Below are the code and all the weights of a small trained network. Each question names an input and a class and asks about switching units off, where a switched-off unit gives its printed mean instead of its output.

import numpy as np


def w(rows, s, z=0):
    codes = np.array(rows[::2]) - 128.0
    scale = np.full(codes.shape[1], s)
    scale[-1] = z or s
    return codes * scale


def norm(h):
    return h / np.sqrt((h * h).mean(-1, keepdims=True) + 1e-5)


def f(y):
    return y / 2 * (1 + np.tanh(0.7978845608 * (y + 0.044715 * y**3)))


def log_softmax(a):
    a = a - a.max(-1, keepdims=True)
    return a - np.log(np.exp(a).sum(-1, keepdims=True))


def net(x, mask):
    res = np.array(x, float).reshape(1, 5) / 4 @ E
    u = 0
    for l in range(3):
        y = f(norm(res) @ A[l][:, :-1].T + A[l][:, -1])
        res = res + np.where(mask[u : u + 13], y, B[l][:, -1]) @ B[l][:, :-1]
        u += 13
    return log_softmax(norm(res)[-1] @ U[:, :-1].T + U[:, -1])


A, B = {}, {}
E = w([
[20,4,86,75,79,1],'x0',
[178,82,72,118,134,157],'x1',
[198,127,162,135,91,70],'x2',
[129,128,127,127,125,129],'x3',
[104,200,44,167,9,130],'x4',
],0.012)
A[0] = w([
[180,91,56,137,137,154,77],'L0N1',
[48,214,200,154,134,89,66],'L0N2',
[171,141,117,124,128,92,86],'L0N3',
[185,67,53,141,145,165,70],'L0N4',
[252,135,167,134,77,37,4],'L0N5',
[66,184,219,138,127,109,60],'L0N6',
[135,142,124,94,116,137,87],'L0N7',
[171,182,152,121,137,192,36],'L0N8',
[195,76,43,121,143,154,58],'L0N9',
[139,64,182,124,212,146,15],'L0N10',
[121,192,56,121,77,132,23],'L0N11',
[121,143,92,158,65,151,55],'L0N12',
[21,129,68,133,187,223,3],'L0N13',
],0.016,0.011)
B[0] = w([
[175,112,125,66,99,113,173],'L0N1',
[195,91,107,39,105,113,251],'L0N2',
[107,131,147,109,116,147,125],'L0N3',
[189,109,119,60,94,105,196],'L0N4',
[42,110,214,114,80,199,227],'L0N5',
[190,106,110,45,94,114,208],'L0N6',
[147,147,151,122,117,134,94],'L0N7',
[139,78,61,153,167,173,254],'L0N8',
[190,103,120,60,91,105,191],'L0N9',
[108,184,167,119,169,46,254],'L0N10',
[119,191,145,130,135,67,216],'L0N11',
[132,174,158,121,130,79,198],'L0N12',
[3,158,148,57,151,228,226],'L0N13',
],0.044,0.004)
A[1] = w([
[161,162,157,147,157,112,38],'L1N1',
[165,107,162,172,112,112,7],'L1N2',
[133,106,126,200,145,114,32],'L1N3',
[121,255,152,117,154,54,11],'L1N4',
[138,141,117,202,138,73,10],'L1N5',
[132,66,86,183,109,116,8],'L1N6',
[140,193,159,130,157,95,24],'L1N7',
[114,158,126,121,130,115,89],'L1N8',
[65,8,73,142,118,81,98],'L1N9',
[71,31,84,164,133,104,78],'L1N10',
[126,103,160,138,162,96,2],'L1N11',
[61,5,33,175,157,98,80],'L1N12',
[135,110,163,141,160,102,14],'L1N13',
],0.015,0.0063)
B[1] = w([
[117,163,154,107,132,84,131],'L1N1',
[109,132,166,236,83,59,107],'L1N2',
[143,130,101,71,145,165,123],'L1N3',
[114,189,65,157,253,26,255],'L1N4',
[150,172,66,17,159,203,136],'L1N5',
[158,174,164,110,135,185,129],'L1N6',
[140,182,119,147,161,53,164],'L1N7',
[110,141,114,129,168,120,136],'L1N8',
[85,17,74,175,95,142,221],'L1N9',
[88,53,54,156,118,103,176],'L1N10',
[150,173,206,132,82,88,124],'L1N11',
[112,87,11,151,131,91,206],'L1N12',
[139,170,197,137,99,78,121],'L1N13',
],0.015,0.0061)
A[2] = w([
[144,202,150,177,174,60,69],'L2N1',
[223,175,144,194,173,220,77],'L2N2',
[135,83,220,137,205,109,3],'L2N3',
[53,126,189,119,117,195,80],'L2N4',
[157,94,67,124,141,140,100],'L2N5',
[98,96,102,168,141,95,125],'L2N6',
[143,109,156,160,83,147,118],'L2N7',
[124,103,164,129,170,112,4],'L2N8',
[157,104,71,209,166,164,114],'L2N9',
[110,243,70,164,3,125,60],'L2N10',
[128,85,181,172,78,125,99],'L2N11',
[165,137,119,97,107,89,92],'L2N12',
[107,129,214,140,88,139,117],'L2N13',
],0.03,0.0053)
B[2] = w([
[175,195,112,198,158,169,251],'L2N1',
[59,35,70,161,94,64,183],'L2N2',
[150,74,95,167,195,138,174],'L2N3',
[61,173,171,91,127,133,210],'L2N4',
[114,165,160,133,98,98,209],'L2N5',
[125,153,105,169,85,149,189],'L2N6',
[94,157,111,89,140,113,142],'L2N7',
[145,108,106,143,160,130,142],'L2N8',
[133,180,181,170,54,105,192],'L2N9',
[134,12,107,169,254,130,175],'L2N10',
[75,145,102,86,154,125,154],'L2N11',
[175,118,158,127,90,160,207],'L2N12',
[111,168,91,107,189,155,165],'L2N13',
],0.048,0.014)
U = w([
[148,155,131,114,116,128,250],'0',
[190,97,101,196,251,95,106],'1',
[59,57,75,176,21,69,95],'2',
[20,131,129,29,170,203,90],'3',
[241,56,110,2,81,101,91],'4',
[173,216,195,134,82,166,58],'5',
],0.011,0.017)

Each question gives the input, the list of numbers given to net, and the class t.
The units are the neurons (one row each of A and B). Each row of codes is followed by its name. A weight is (code - 128) times the scale printed after its matrix; where a second scale follows, it is the last column's (A, B and U).
mask holds one flag per neuron, layer by layer. A switched-off neuron (its flag False) gives its mean, the last column of its row in B, instead of its output. The means were averaged over made-up inputs and are rounded, as every weight is.
A unit's drop is (log p(t) with every unit on - log p(t) with that unit switched off) / (log p(t) with every unit on - log p(t) with every unit switched off).
The circuit of an input: a set's keep is (log p(t) with only the set's units on - log p(t) with every unit switched off) / (log p(t) with every unit on - log p(t) with every unit switched off). Starting from the 12 units with the biggest drops (on a tie, the unit counted first), units are removed one at a time, each time the one whose removal leaves the highest keep (on an exact tie, the one counted first), for as long as the keep stays at least 0.8.
circuit, biggest first: the units of the circuit, biggest drop first
most important unit: the unit with the biggest drop
top k neurons: the k neurons with the biggest drops, biggest first
k most important neurons of layer l: the k neurons of layer l with the biggest drops, biggest first
drop when u is switched off: that unit's drop, to one decimal
input [-2,-5,5,-2,6], class 1: circuit, biggest first : L2N10
input [2,-6,6,3,2], class 3: circuit, biggest first : L0N5; L2N13
input [8,-8,3,2,-7], class 2: circuit, biggest first : L1N9; L2N1; L2N6
input [-6,-1,4,2,4], class 2: circuit, biggest first : L0N8; L2N2
input [4,6,-6,2,7], class 1: top 2 neurons : L2N10; L0N11
input [2,-8,8,-2,4], class 3: circuit, biggest first : L0N5; L2N13
input [7,-8,1,2,2], class 4: top 3 neurons : L0N2; L0N8; L0N6
input [6,3,8,3,3], class 3: top 2 neurons : L0N5; L0N8
input [-7,8,-3,-3,8], class 1: top 4 neurons : L0N11; L2N10; L0N2; L0N12
input [6,-8,-2,-3,-1], class 4: 2 most important neurons of layer 0 : L0N2; L0N6
input [-6,6,7,2,-5], class 3: top 3 neurons : L0N5; L1N4; L0N2
input [5,4,-6,4,7], class 1: circuit, biggest first : L2N10; L0N11
input [-8,2,4,7,5], class 2: top 2 neurons : L0N8; L2N2
input [-7,-5,-2,0,-3], class 2: most important neuron of layer 2 : L2N2
input [7,-4,-5,-6,-2], class 2: top 2 neurons : L2N1; L1N9
input [-4,-6,-1,-5,0], class 4: top 2 neurons : L0N2; L0N6
input [-1,-8,-3,-4,7], class 4: top 2 neurons : L0N2; L0N6
input [-8,0,-2,6,6], class 2: top 2 neurons : L0N8; L2N2
input [6,-7,0,3,-1], class 4: 2 most important neurons of layer 0 : L0N2; L0N6
input [-6,5,-8,-6,-5], class 3: most important unit : L0N13
input [3,-3,5,-2,-4], class 3: 2 most important neurons of layer 0 : L0N5; L0N11
input [0,3,-2,0,4], class 1: drop when L0N2 is switched off : 0.1
input [-7,3,-3,6,4], class 2: drop when L2N2 is switched off : 0.4
input [-4,2,8,-4,5], class 3: drop when L0N5 is switched off : 1.1
input [6,0,7,-1,0], class 3: 2 most important neurons of layer 0 : L0N5; L0N8
